Below is a small trained network, with its code and all its weights. Each question gives an input and a target symbol and asks what happens when units are switched off, that is, made to give their printed mean instead of their output.

import numpy as np


def w(rows, s, z=0):
    codes = np.array(rows[::2]) - 128.0
    scale = np.full(codes.shape[1], s)
    scale[-1] = z or s
    return codes * scale


def f(y):
    return np.maximum(y, 0)


def softmax(a):
    e = np.exp(a - a.max(-1, keepdims=True))
    return e / e.sum(-1, keepdims=True)


def log_softmax(a):
    a = a - a.max(-1, keepdims=True)
    return a - np.log(np.exp(a).sum(-1, keepdims=True))


def net(x, mask):
    ids = ['δζηλμτω'.index(c) for c in x.split()]
    T = len(ids)
    res = E[ids] + P[:T]
    u = 0
    for l in range(2):
        q, k, v = (res @ M[l].T for M in (Q, K, V))
        z = softmax(np.where(np.tri(T) > 0, q @ k.T / 3**0.5, -1e9)) @ v
        res = res + np.where(mask[u], z, O[l][:, -1]) @ O[l][:, :-1]
        u += 1
        y = f(res @ A[l][:, :-1].T + A[l][:, -1])
        res = res + np.where(mask[u : u + 4], y, B[l][:, -1]) @ B[l][:, :-1]
        u += 4
    return log_softmax(res[-1] @ U[:, :-1].T + U[:, -1])


Q, K, V, O, A, B = {}, {}, {}, {}, {}, {}
E = w([
[160,76,71,146,99,133,17,90,144,103],'δ',
[178,69,115,78,201,105,119,185,102,105],'ζ',
[107,9,178,137,111,118,105,143,226,195],'η',
[113,87,145,125,73,117,64,72,117,68],'λ',
[70,108,110,104,147,90,176,80,130,119],'μ',
[89,115,68,146,117,103,163,147,184,103],'τ',
[130,134,135,141,57,104,123,183,71,202],'ω',
],0.015)
P = w([
[203,136,182,241,156,1,148,66,170,145],'0',
[165,109,180,211,147,4,130,94,165,142],'1',
[154,103,171,187,131,18,121,115,166,132],'2',
[131,93,162,175,130,42,113,120,155,138],'3',
[124,78,147,156,122,60,112,127,144,133],'4',
[108,80,133,141,116,80,103,137,138,135],'5',
[103,72,117,124,105,101,99,142,129,135],'6',
[92,71,106,112,98,126,108,147,124,133],'7',
[83,67,91,96,87,144,106,154,117,130],'8',
[78,65,76,77,77,160,102,161,109,130],'9',
[71,68,64,63,68,187,104,170,102,125],'10',
[66,60,47,49,59,207,105,174,93,122],'11',
[58,57,32,30,48,218,94,184,84,134],'12',
],0.0077)
Q[0] = w([
[66,91,99,112,136,87,158,109,172,106],'L0H0',
[83,8,139,107,56,64,84,160,123,194],'L0H0',
[180,168,138,158,142,181,112,90,125,110],'L0H0',
],0.014)
K[0] = w([
[115,190,104,95,83,160,137,154,68,147],'L0H0',
[76,114,70,28,110,253,113,131,127,122],'L0H0',
[165,140,158,197,146,28,118,86,143,116],'L0H0',
],0.011)
V[0] = w([
[61,153,135,151,69,123,157,137,100,155],'L0H0',
[98,139,2,99,143,106,116,67,79,57],'L0H0',
[71,147,186,138,169,140,161,67,211,105],'L0H0',
],0.0071)
O[0] = w([
[166,233,158,123,143,200,89,122,193,86,128],'L0H0',
[26,97,254,187,181,142,148,192,132,82,253],'L0H0',
[224,73,174,152,93,188,230,97,180,181,66],'L0H0',
],0.0064,0.0024)
A[0] = w([
[73,126,122,188,91,92,77,91,177,72,252],'L0N0',
[89,130,107,180,86,98,159,196,112,193,237],'L0N1',
[121,114,253,205,127,169,130,231,118,197,110],'L0N2',
[21,146,97,183,159,86,238,138,167,104,216],'L0N3',
],0.007,0.0032)
B[0] = w([
[101,117,142,171,115,129,61,82,170,61,254],'L0N0',
[66,179,131,205,110,132,148,171,171,143,189],'L0N1',
[117,96,255,158,156,123,172,215,128,98,155],'L0N2',
[53,150,112,142,183,146,178,84,209,131,186],'L0N3',
],0.0082,0.0096)
Q[1] = w([
[135,124,134,110,139,181,229,140,134,208],'L1H0',
[58,167,163,192,152,120,132,115,203,105],'L1H0',
[81,73,250,224,153,92,137,215,133,127],'L1H0',
],0.012)
K[1] = w([
[118,91,142,158,129,157,108,61,245,104],'L1H0',
[92,156,99,118,94,202,137,173,129,112],'L1H0',
[69,101,131,59,143,204,112,150,118,82],'L1H0',
],0.011)
V[1] = w([
[114,109,123,31,248,122,180,90,101,106],'L1H0',
[126,55,88,167,136,171,105,93,209,48],'L1H0',
[114,81,226,100,85,152,99,2,63,115],'L1H0',
],0.0066)
O[1] = w([
[123,56,197,178,107,169,118,60,53,165,59],'L1H0',
[161,89,117,128,96,74,158,185,79,146,254],'L1H0',
[95,109,146,59,2,165,205,82,134,106,107],'L1H0',
],0.009,0.0091)
A[1] = w([
[132,114,139,167,99,162,77,23,70,88,104],'L1N0',
[119,161,40,135,200,109,82,130,165,135,222],'L1N1',
[82,144,179,16,70,138,253,97,152,80,2],'L1N2',
[58,148,132,121,147,198,160,6,187,125,135],'L1N3',
],0.0066,0.00082)
B[1] = w([
[161,50,111,39,213,61,203,202,91,88,180],'L1N0',
[164,135,232,72,49,197,169,125,97,86,254],'L1N1',
[116,214,188,31,197,33,57,79,26,233,215],'L1N2',
[230,116,75,177,107,201,2,137,54,209,171],'L1N3',
],0.006,0.0093)
U = w([
[154,92,2,130,48,140,127,135,139,141,207],'δ',
[222,95,121,104,226,107,88,202,76,122,90],'ζ',
[172,105,198,160,64,199,179,128,103,100,115],'η',
[116,143,166,73,128,99,163,120,120,122,1],'λ',
[57,158,100,208,125,123,54,48,139,206,184],'μ',
[48,146,96,139,187,89,232,128,170,76,100],'τ',
[157,188,161,123,134,163,77,128,162,117,207],'ω',
],0.0068,0.003)

Each question gives the input, a string of symbols that net reads in full, and the target symbol t.
The units are the heads (3 rows each of Q, K, V and O) and the neurons (one row each of A and B). Each row of codes is followed by its name. A weight is (code - 128) times the scale printed after its matrix; where a second scale follows, it is the last column's (O, A, B and U).
mask holds one flag per unit, layer by layer, with each layer's heads first. A switched-off unit (its flag False) gives its mean, the last column of its rows in O or B, instead of its output. The means were averaged over made-up inputs and are rounded, as every weight is.
A unit's drop is (log p(t) with every unit on - log p(t) with that unit switched off) / (log p(t) with every unit on - log p(t) with every unit switched off).
The circuit of an input: a set's keep is (log p(t) with only the set's units on - log p(t) with every unit switched off) / (log p(t) with every unit on - log p(t) with every unit switched off). Starting from all 10 units, units are removed one at a time, each time the one whose removal leaves the highest keep (on an exact tie, the one counted first), for as long as the keep stays at least 0.8.
circuit, biggest first: the units of the circuit, biggest drop first
top k neurons: the k neurons with the biggest drops, biggest first
top k neurons in layer l: the k neurons of layer l with the biggest drops, biggest first
input λ δ η μ δ, target δ: circuit, biggest first : [L1H0; L0N3; L1N2]
input η ζ τ δ, target ζ: circuit, biggest first : [L1N0; L1H0; L0N0]
input λ ζ ζ ω, target μ: circuit, biggest first : [L1H0; L0N1; L1N1]
input μ η μ ζ μ λ μ τ τ ω, target ζ: circuit, biggest first : [L1H0; L0N3; L0N2]
input δ λ μ η μ ω ω ζ μ λ, target ζ: circuit, biggest first : [L0H0; L1N0; L1H0; L0N0]
input ζ λ τ μ λ λ λ λ λ ω η, target ω: circuit, biggest first : [L0H0; L1H0; L1N1; L0N1]
input ω η λ ω, target λ: top 2 neurons : [L0N0; L1N2]
input ζ δ λ ω τ ω ζ ζ τ η ω ω τ, target ω: circuit, biggest first : [L0H0; L1H0; L1N1; L0N0]
input η ω τ λ λ λ, target ω: circuit, biggest first : [L1H0; L0N0; L1N1; L0N1]
input η λ η, target λ: circuit, biggest first : [L1H0; L1N2; L0N0]
input λ τ τ δ, target δ: circuit, biggest first : [L0N3; L1H0; L1N2]
input μ λ η λ λ λ λ ω λ μ η, target η: circuit, biggest first : [L1H0; L0N2; L0H0]
input λ λ ζ μ η ω, target δ: top neuron in layer 1 : [L1N1]
input λ μ ω μ λ ζ η λ λ τ η, target ζ: circuit, biggest first : [L1H0; L0N3; L0N2]
input ζ λ η, target λ: top 2 neurons : [L1N2; L0N2]
input τ η μ δ ζ λ δ η δ τ ω, target ζ: top 4 neurons : [L0N3; L0N0; L0N2; L1N1]
input ζ ω τ λ ζ λ μ ω, target η: top 2 neurons : [L0N3; L0N2]
input ω ω η, target ω: top neuron : [L1N1]
input λ λ τ δ λ η η δ τ ω τ, target ω: top 2 neurons : [L1N1; L1N3]
input λ η μ λ μ, target μ: top 3 neurons : [L0N3; L1N3; L1N1]
input λ η η ζ τ η ω τ μ δ ω, target τ: top neuron : [L0N2]
input ω λ ζ μ η, target η: top 3 neurons : [L0N3; L0N2; L1N2]
input ζ μ η λ δ λ ω ω μ η ω ζ ω, target μ: top 2 neurons in layer 0 : [L0N1; L0N0]
